Below are the code and all the weights of a small trained network. Each question names an input and a target symbol and asks about switching units off, where a switched-off unit gives its printed mean instead of its output.

import numpy as np


def w(rows, s, z=0):
    codes = np.array(rows[::2]) - 128.0
    scale = np.full(codes.shape[1], s)
    scale[-1] = z or s
    return codes * scale


def softmax(a):
    e = np.exp(a - a.max(-1, keepdims=True))
    return e / e.sum(-1, keepdims=True)


def log_softmax(a):
    a = a - a.max(-1, keepdims=True)
    return a - np.log(np.exp(a).sum(-1, keepdims=True))


def net(x, mask):
    ids = ['ΓΘΛΞεζη'.index(c) for c in x.split()]
    T = len(ids)
    res = E[ids] + P[:T]
    u = 0
    for l in range(2):
        r = res
        for j in range(3):
            rows = slice(3 * j, 3 * j + 3)
            q, k, v = (r @ M[l][rows].T for M in (Q, K, V))
            z = softmax(np.where(np.tri(T) > 0, q @ k.T / 3**0.5, -1e9)) @ v
            o = O[l][rows]
            res = res + np.where(mask[u + j], z, o[:, -1]) @ o[:, :-1]
        u += 3
    return log_softmax(res[-1] @ U[:, :-1].T + U[:, -1])


Q, K, V, O = {}, {}, {}, {}
E = w([
[105,33,93,104],'Γ',
[150,155,185,138],'Θ',
[146,201,145,67],'Λ',
[249,207,176,94],'Ξ',
[167,26,125,139],'ε',
[186,192,62,209],'ζ',
[213,244,122,103],'η',
],0.013)
P = w([
[49,235,181,134],'0',
[167,185,165,201],'1',
[194,205,40,40],'2',
[157,153,161,217],'3',
[200,205,19,26],'4',
[168,132,203,171],'5',
[169,199,2,37],'6',
[151,96,176,230],'7',
[165,245,21,34],'8',
[61,77,168,225],'9',
],0.0093)
Q[0] = w([
[244,254,77,92],'0.h1',
[203,126,191,71],'0.h1',
[102,56,122,173],'0.h1',
[121,83,151,52],'0.h2',
[170,80,64,114],'0.h2',
[12,51,197,115],'0.h2',
[73,187,170,218],'0.h3',
[29,45,173,31],'0.h3',
[71,241,72,223],'0.h3',
],0.0075)
K[0] = w([
[96,37,151,94],'0.h1',
[154,156,148,67],'0.h1',
[49,192,146,166],'0.h1',
[105,193,200,109],'0.h2',
[49,105,67,120],'0.h2',
[166,85,117,98],'0.h2',
[2,182,177,160],'0.h3',
[176,93,188,136],'0.h3',
[139,203,110,167],'0.h3',
],0.0099)
V[0] = w([
[122,44,216,101],'0.h1',
[224,167,149,175],'0.h1',
[172,66,127,216],'0.h1',
[43,107,253,198],'0.h2',
[91,194,202,114],'0.h2',
[182,142,28,122],'0.h2',
[143,183,178,85],'0.h3',
[77,255,35,127],'0.h3',
[7,161,17,124],'0.h3',
],0.0087)
O[0] = w([
[120,186,12,206,79],'0.h1',
[154,202,192,120,253],'0.h1',
[186,148,110,151,179],'0.h1',
[92,122,79,126,31],'0.h2',
[48,92,198,126,97],'0.h2',
[174,152,162,75,203],'0.h2',
[51,111,169,85,133],'0.h3',
[104,33,207,75,150],'0.h3',
[156,2,122,88,35],'0.h3',
],0.0081,0.0037)
Q[1] = w([
[78,142,183,127],'1.h1',
[112,119,75,86],'1.h1',
[86,107,176,102],'1.h1',
[98,122,94,177],'1.h2',
[117,144,98,17],'1.h2',
[198,100,124,73],'1.h2',
[114,108,92,36],'1.h3',
[120,109,90,115],'1.h3',
[173,157,19,2],'1.h3',
],0.013)
K[1] = w([
[81,136,89,128],'1.h1',
[202,83,194,135],'1.h1',
[55,132,113,131],'1.h1',
[128,163,120,26],'1.h2',
[174,190,93,160],'1.h2',
[91,92,20,164],'1.h2',
[250,113,146,107],'1.h3',
[165,157,186,146],'1.h3',
[228,104,110,95],'1.h3',
],0.011)
V[1] = w([
[186,133,82,60],'1.h1',
[212,179,77,113],'1.h1',
[125,101,133,31],'1.h1',
[108,78,144,178],'1.h2',
[149,198,202,158],'1.h2',
[147,107,177,150],'1.h2',
[31,146,135,16],'1.h3',
[74,246,190,254],'1.h3',
[57,166,42,176],'1.h3',
],0.0084)
O[1] = w([
[86,70,119,87,159],'1.h1',
[59,106,167,88,253],'1.h1',
[112,141,87,131,75],'1.h1',
[64,171,177,104,155],'1.h2',
[143,74,137,111,162],'1.h2',
[121,93,149,148,128],'1.h2',
[14,122,51,66,254],'1.h3',
[254,173,168,60,117],'1.h3',
[158,154,78,140,63],'1.h3',
],0.0088,0.003)
U = w([
[137,78,1,73,113],'Γ',
[53,194,187,215,150],'Θ',
[94,118,117,76,61],'Λ',
[133,153,94,60,65],'Ξ',
[181,116,143,198,224],'ε',
[111,27,191,159,99],'ζ',
[149,87,95,20,1],'η',
],0.008,0.0072)

Each question gives the input, a string of symbols that net reads in full, and the target symbol t.
The units are the heads (3 rows each of Q, K, V and O). Each row of codes is followed by its name. A weight is (code - 128) times the scale printed after its matrix; where a second scale follows, it is the last column's (O and U).
mask holds one flag per head, layer by layer. A switched-off head (its flag False) gives its mean, the last column of its rows in O, instead of its output. The means were averaged over made-up inputs and are rounded, as every weight is.
A unit's drop is (log p(t) with every unit on - log p(t) with that unit switched off) / (log p(t) with every unit on - log p(t) with every unit switched off).
The circuit of an input: a set's keep is (log p(t) with only the set's units on - log p(t) with every unit switched off) / (log p(t) with every unit on - log p(t) with every unit switched off). Starting from all 6 units, units are removed one at a time, each time the one whose removal leaves the highest keep (on an exact tie, the one counted first), for as long as the keep stays at least 0.8.
circuit, biggest first: the units of the circuit, biggest drop first
most important unit: the unit with the biggest drop
which heads matter: for each layer, one digit per head in row order, 1 if its drop is at least 0.15 and else 0, layers parted by /
input Λ Λ ε ε Θ Θ Γ Λ, target Γ: which heads matter	111 / 101
input Λ ε Λ Ξ ζ Λ Γ ε Ξ η, target Γ: which heads matter	111 / 101
input Λ Ξ ε ε ζ Γ Γ Γ Γ Ξ, target Γ: which heads matter	111 / 001
input η Γ ζ Γ Ξ ε Γ ε, target Λ: which heads matter	111 / 001
input Ξ ζ ζ Γ Γ Γ, target η: circuit, biggest first	[1.h3 0.h1 0.h2]
input ε ε ε, target ε: circuit, biggest first	[1.h3 0.h3]
input η ζ ε Γ Γ ζ Γ Γ η Γ, target Λ: circuit, biggest first	[1.h3 0.h3 0.h1 0.h2]
input Γ ζ Γ ζ Γ, target ζ: circuit, biggest first	[1.h3 0.h3]
input η ε Ξ Γ ε ε ε ε Ξ ε, target Λ: circuit, biggest first	[1.h3 0.h2 0.h3 0.h1]
input Ξ ε Θ ε Λ ε ζ Λ, target η: circuit, biggest first	[1.h3 0.h3 0.h2]
input ζ ε ε Θ ε Λ, target ζ: which heads matter	101 / 111
input ζ Ξ Γ Γ Γ ε Λ Γ Ξ η, target ζ: circuit, biggest first	[0.h3 1.h3]
input Θ ε Γ Ξ Λ Ξ ζ ε Λ Ξ, target Ξ: circuit, biggest first	[1.h3 0.h2]
input ζ ζ ε Ξ, target ζ: circuit, biggest first	[0.h3 1.h3]
input Ξ Λ ε ε Γ Ξ, target η: which heads matter	011 / 001
input Γ ζ Γ Γ ε Ξ, target Θ: which heads matter	111 / 011
input Γ Γ Λ Ξ Θ, target Θ: circuit, biggest first	[0.h3 1.h2 1.h3 0.h1]
input Λ Γ ε ε Ξ ε ζ Γ ε η, target Γ: circuit, biggest first	[1.h3 0.h3 0.h2 0.h1]
input Λ ζ ε Γ, target Γ: circuit, biggest first	[1.h3 0.h3 1.h1 0.h2]
input Θ ε ε Λ ε Γ, target Ξ: circuit, biggest first	[1.h3 0.h2 0.h3]
input ε ε ε Λ, target ε: circuit, biggest first	[1.h3 0.h1]
input Ξ Ξ Γ ε Θ Γ ζ Λ ε ε, target η: which heads matter	000 / 001
input Γ ε ζ Γ, target Θ: most important unit	0.h3
input Γ η ε Ξ, target Θ: most important unit	0.h3
input ζ ε ε Θ ε ε Θ, target ε: which heads matter	101 / 011
input Λ Γ ε ε ε Ξ ε ε Λ Ξ, target Γ: circuit, biggest first	[1.h3 0.h2 0.h3 0.h1]
input Θ ε ε Ξ Γ Λ, target Ξ: most important unit	1.h3
input Θ Ξ ε Γ Γ ε ε Γ ε ε, target Ξ: which heads matter	010 / 001
input Ξ Γ ε Θ, target η: which heads matter	011 / 011
input Λ Γ ζ Ξ Λ Γ ζ ζ η ε, target Γ: which heads matter	011 / 101
